Each row has a class, written as a number after it.
[  6  10   5 -13  -2   0  -7  28  -6  -9  10  -4  18  -8  -4  -4   1   5
  -7  -5   0   0  30 -11   9 -14  -3  -7  15  -3   6]  2
[  0  -7  -6 -13   4   2   6  10  -5   4 -11  -1  -6  -3   0 -20  -3  -3
   3   1   4  -1   8 -13  -4  10  -1  -5   3  -1  -3]  1
[ -7 -10  -3  -5   7  13   3   3  -3   0 -10  -9  -2  -4   7 -28  -6   7
   1   0   4  -1   2   3   3   1   7  -3  -2   1  -7]  2
[ -4   2  -6   9   1  -5   8   1 -12   6   6   2 -20  -8   3 -21  -6 -37
   9  -9  -1   0  19   2   8   1  13  -2 -16   1  -3]  1
[  7 -12   3 -12   5   4  13  -4  -1   6 -14   1  -8   8   3 -10   6  -3
   5   2  -1   1   1  -2  -5  13  10  -2  -4   7 -16]  1
[ -5   3  -7  13   5  15   2   6   2 -11   1  11   3  -1   1 -47  -4 -11
   3  -6   9  -2  19 -11  22   5  12  -1  -7  -9   4]  2
[ -9  -2   1  13  -5   6  11   5   0   5   0 -12  -3   8   7  -9  -4 -14
   3   2   6   2  -3  14   4   1   6   1 -10  -1  -8]  2
[  4   4  -2  -6   1 -14  18  -2 -20  17   8   8 -35  -7   2 -16  -4 -51
  39  -7   1   4  31  12  -5  -3   6   0 -29   8   2]  1
[  4  -1  -3  -4  18  -2   7   4 -15   9  -4   5  -2   6  -1 -14   3   0
  -7   8   3   0   4   1  -7  -9   2   3   1   0   0]  0
[ -7  -3  -7   5   9   8  10  10   1  -5  -2  -5   7   1   9 -41   7  10
  -6 -36   2  -6  -5  -8   5   1   5  -6  -1   4   2]  2
[-13   0  -4   4   9   5   6  10 -10   5   4  -3 -13  -5   5 -24   0 -19
   4   2  12  -3  14  -1  -3  -6   5  14 -10   1   2]  2
[  4  -1  -1   0  -2  -2   2 -11  -8   4  -3   7 -14  -1  -2 -14  -3 -12
  -1  -3  -4   2  19   2  -4   8   8  -7 -10  -1  -4]  1
[  3  -6  -7   0   1  -6   6  17  -8   8   3   1  -2   0  10 -29  -5  -1
  -1   7   7  -7   9  -6  -8   6  -2   1  -8  -6   2]  0
[ 11  -5   1 -13  14   0   6  -4  -5 -14  -9   4   0  10  -3  -6  -4  21
  -1   3  -1  -4   2  -2  -7  16   4  -6   9  -1 -35]  1
[ -4  -3  13 -11   3 -14   3  15 -16  42  14  -3 -17   2   4   5  -2 -25
   9   7   7  -4   3  13 -17  -9  -3  13 -12  11  -4]  0
[ -9  -8  10  21  -8  12   9   3  -1  13  20   1   0   1   5   4   1  -4
  10   3   0   1   3  11   3 -10  -5   1 -21  -3  -4]  2
[ -8  -4  -1   8  11   5   1   5   2  -3   3 -25  10  -3   0 -34  -3  -5
  -5   1  -6  -3  14  -4 -13  12   8   0 -14   3  -2]  2
[ -3  -1  -3  12   0   8  11   3   4 -16  -5  -5  -4   4   7 -15  -1  11
 -10   4   2 -10 -34   2  12   8   0   3 -14   7  -5]  2
[-14  -6  -3   4  -1  -2   3   4  -4   2   7  -5   6  -2  -3 -13   1   6
   9   2   2  -1   2  -5   1  -1   0   4  -5  13  -1]  2
[ -4  -4   1  15   4   5   6  -3  15 -14   0   0  -7   9   1 -21  -3  24
  -6   6  -5  -7  -3  -8  -3   9   3  -2  -8  -2  -4]  2
[  3   0  -6   7   4  16   2  15   7 -11  -1   0   9   5  -5 -38  -1  10
  -8  -6   1  -3   8 -18  -3   9   7   5 -20 -10   8]  2
[ -7  -7  -5  -5   1  -8   7  16  -3  24  -5  -8  -5  -4   3  -7   6  -2
   5   9   4   3 -23   3 -14   5  -6  11   7   2   2]  0
[  3  -5  -6  11  10  16   2  -3   7  -7   3 -10   7   7   3 -27  -2  28
   1   9  -1  -3  10  -6 -11   1   5  -7  -2  -5  -4]  2
[-13   7  -5 -16   5  -8   2   2 -15  19  -2  13 -29  -8  -4 -15  -3 -51
  14   4   6  -1  36   4   6   2   7   1 -10   3  -3]  1
[ -1  -7 -16 -17   2   6   8   3 -12  13  10   5   0  -3   0 -17   1  -4
   3   7   1   3  22   4  -7 -17  -3  -5 -11   1   0]  0
